Here is a tiny trained network, its code and every weight. The questions are about switching its units off for an input and a target symbol, where a switched-off unit gives its printed mean instead of its output.

import numpy as np


def w(rows, s, z=0):
    codes = np.array(rows[::2]) - 128.0
    scale = np.full(codes.shape[1], s)
    scale[-1] = z or s
    return codes * scale


def f(y):
    return np.maximum(y, 0)


def softmax(a):
    e = np.exp(a - a.max(-1, keepdims=True))
    return e / e.sum(-1, keepdims=True)


def log_softmax(a):
    a = a - a.max(-1, keepdims=True)
    return a - np.log(np.exp(a).sum(-1, keepdims=True))


def net(x, mask):
    ids = ['ΔΘΛΦξτ'.index(c) for c in x.split()]
    T = len(ids)
    res = E[ids] + P[:T]
    u = 0
    for l in range(2):
        q, k, v = (res @ M[l].T for M in (Q, K, V))
        z = softmax(np.where(np.tri(T) > 0, q @ k.T / 2**0.5, -1e9)) @ v
        res = res + np.where(mask[u], z, O[l][:, -1]) @ O[l][:, :-1]
        u += 1
        y = f(res @ A[l][:, :-1].T + A[l][:, -1])
        res = res + np.where(mask[u : u + 4], y, B[l][:, -1]) @ B[l][:, :-1]
        u += 4
    return log_softmax(res[-1] @ U[:, :-1].T + U[:, -1])


Q, K, V, O, A, B = {}, {}, {}, {}, {}, {}
E = w([
[145,20,150,180,166,100],'Δ',
[104,196,254,242,56,165],'Θ',
[127,190,106,132,82,141],'Λ',
[100,140,110,223,39,88],'Φ',
[102,116,223,74,232,126],'ξ',
[136,106,49,128,139,152],'τ',
],0.014)
P = w([
[215,172,146,229,255,143],'0',
[130,187,130,171,96,159],'1',
[107,148,163,151,100,93],'2',
[100,121,126,158,112,105],'3',
[107,117,124,154,114,110],'4',
[128,89,135,152,137,146],'5',
[138,97,131,154,102,107],'6',
[125,78,142,148,118,117],'7',
[135,93,173,147,103,78],'8',
[141,99,215,96,99,171],'9',
[125,72,130,131,124,124],'10',
[205,91,152,125,137,144],'11',
[162,56,116,120,146,127],'12',
],0.0081)
Q[0] = w([
[145,210,121,164,3,109],'L0H1',
[122,124,27,186,136,116],'L0H1',
],0.015)
K[0] = w([
[101,111,157,137,5,95],'L0H1',
[99,76,99,95,120,159],'L0H1',
],0.019)
V[0] = w([
[122,55,155,204,181,102],'L0H1',
[255,107,123,175,75,124],'L0H1',
],0.0083)
O[0] = w([
[217,97,159,172,115,222,254],'L0H1',
[162,123,140,2,186,212,152],'L0H1',
],0.0062,0.0058)
A[0] = w([
[103,103,160,67,193,133,8],'L0N1',
[130,105,244,95,27,180,181],'L0N2',
[168,255,94,75,121,87,154],'L0N3',
[122,222,88,60,1,60,45],'L0N4',
],0.009,0.0017)
B[0] = w([
[217,174,95,135,113,141,183],'L0N1',
[126,89,49,130,146,137,254],'L0N2',
[160,72,140,237,240,119,147],'L0N3',
[137,63,87,126,99,246,153],'L0N4',
],0.012,0.0071)
Q[1] = w([
[37,143,176,1,77,114],'L1H1',
[161,138,83,91,84,84],'L1H1',
],0.019)
K[1] = w([
[72,67,9,65,26,112],'L1H1',
[93,117,190,66,128,185],'L1H1',
],0.015)
V[1] = w([
[200,127,254,177,141,31],'L1H1',
[88,37,169,251,32,218],'L1H1',
],0.0093)
O[1] = w([
[6,141,151,33,79,132,253],'L1H1',
[227,192,104,69,90,102,160],'L1H1',
],0.012)
A[1] = w([
[147,44,134,162,2,143,252],'L1N1',
[124,93,42,94,86,156,113],'L1N2',
[221,109,9,125,189,33,126],'L1N3',
[147,80,237,148,112,35,127],'L1N4',
],0.0091,0.0036)
B[1] = w([
[109,150,113,66,206,246,243],'L1N1',
[216,82,160,173,155,57,254],'L1N2',
[1,48,75,135,108,26,222],'L1N3',
[146,233,119,100,101,186,143],'L1N4',
],0.0082,0.0087)
U = w([
[111,197,80,89,246,106,244],'Δ',
[138,71,192,115,141,93,185],'Θ',
[131,145,118,167,131,72,117],'Λ',
[153,179,130,143,153,118,93],'Φ',
[136,159,115,155,253,100,39],'ξ',
[184,125,153,110,123,127,2],'τ',
],0.0072,0.0044)

Each question gives the input, a string of symbols that net reads in full, and the target symbol t.
The units are the heads (2 rows each of Q, K, V and O) and the neurons (one row each of A and B). Each row of codes is followed by its name. A weight is (code - 128) times the scale printed after its matrix; where a second scale follows, it is the last column's (O, A, B and U).
mask holds one flag per unit, layer by layer, with each layer's heads first. A switched-off unit (its flag False) gives its mean, the last column of its rows in O or B, instead of its output. The means were averaged over made-up inputs and are rounded, as every weight is.
A unit's drop is (log p(t) with every unit on - log p(t) with that unit switched off) / (log p(t) with every unit on - log p(t) with every unit switched off).
The circuit of an input: a set's keep is (log p(t) with only the set's units on - log p(t) with every unit switched off) / (log p(t) with every unit on - log p(t) with every unit switched off). Starting from all 10 units, units are removed one at a time, each time the one whose removal leaves the highest keep (on an exact tie, the one counted first), for as long as the keep stays at least 0.8.
circuit, biggest first: the units of the circuit, biggest drop first
top k neurons: the k neurons with the biggest drops, biggest first
k most important neurons of layer l: the k neurons of layer l with the biggest drops, biggest first
drop of u: that unit's drop, to one decimal
input τ Λ τ ξ ξ Δ Λ Θ, target Δ: 2 most important neurons of layer 1 : [L1N1 L1N2]
input ξ Λ τ Λ Λ Θ ξ ξ Δ, target Δ: circuit, biggest first : [L1N1 L1N4 L0H1]
input Θ Λ ξ Φ τ Λ ξ τ ξ, target Λ: top neuron : [L1N3]
input τ Δ Θ Λ Φ τ Λ Δ Δ ξ ξ, target ξ: top 2 neurons : [L0N1 L0N2]
input τ Λ Δ Λ Θ, target ξ: top 2 neurons : [L0N4 L0N2]
input Θ Δ ξ ξ τ Λ, target Λ: top 2 neurons : [L1N3 L0N2]
input Φ ξ τ Θ, target Δ: circuit, biggest first : [L1N1 L0N2]
input Θ Λ Δ ξ τ ξ Δ ξ Λ Δ Θ Δ ξ, target Λ: circuit, biggest first : [L1H1 L1N3 L0N2 L0H1]
input ξ Φ Θ τ, target Θ: top 2 neurons : [L0N2 L1N2]
input Λ Δ ξ Φ ξ Φ Δ, target Δ: 3 most important neurons of layer 1 : [L1N1 L1N4 L1N2]
input Θ τ Λ ξ τ Λ ξ Θ τ τ τ Φ Λ, target Λ: top 2 neurons : [L1N3 L0N3]
input τ ξ Λ τ Λ Λ, target ξ: top 2 neurons : [L0N4 L0N3]
input Θ Θ ξ τ τ Θ Λ τ, target Λ: top 3 neurons : [L1N3 L0N2 L1N1]
input τ ξ Φ τ τ ξ, target ξ: circuit, biggest first : [L1H1]
input ξ Λ τ τ, target Θ: 2 most important neurons of layer 1 : [L1N2 L1N1]
input τ Φ τ Δ Θ Λ ξ Δ τ ξ Λ, target ξ: 2 most important neurons of layer 0 : [L0N3 L0N2]
input τ ξ Δ Δ Δ Δ, target ξ: drop of L0H1 : 0.2
input τ ξ ξ Θ ξ Λ Θ τ τ Θ, target ξ: drop of L1H1 : 0.5
input Θ τ τ, target Λ: drop of L1N1 : 0.3
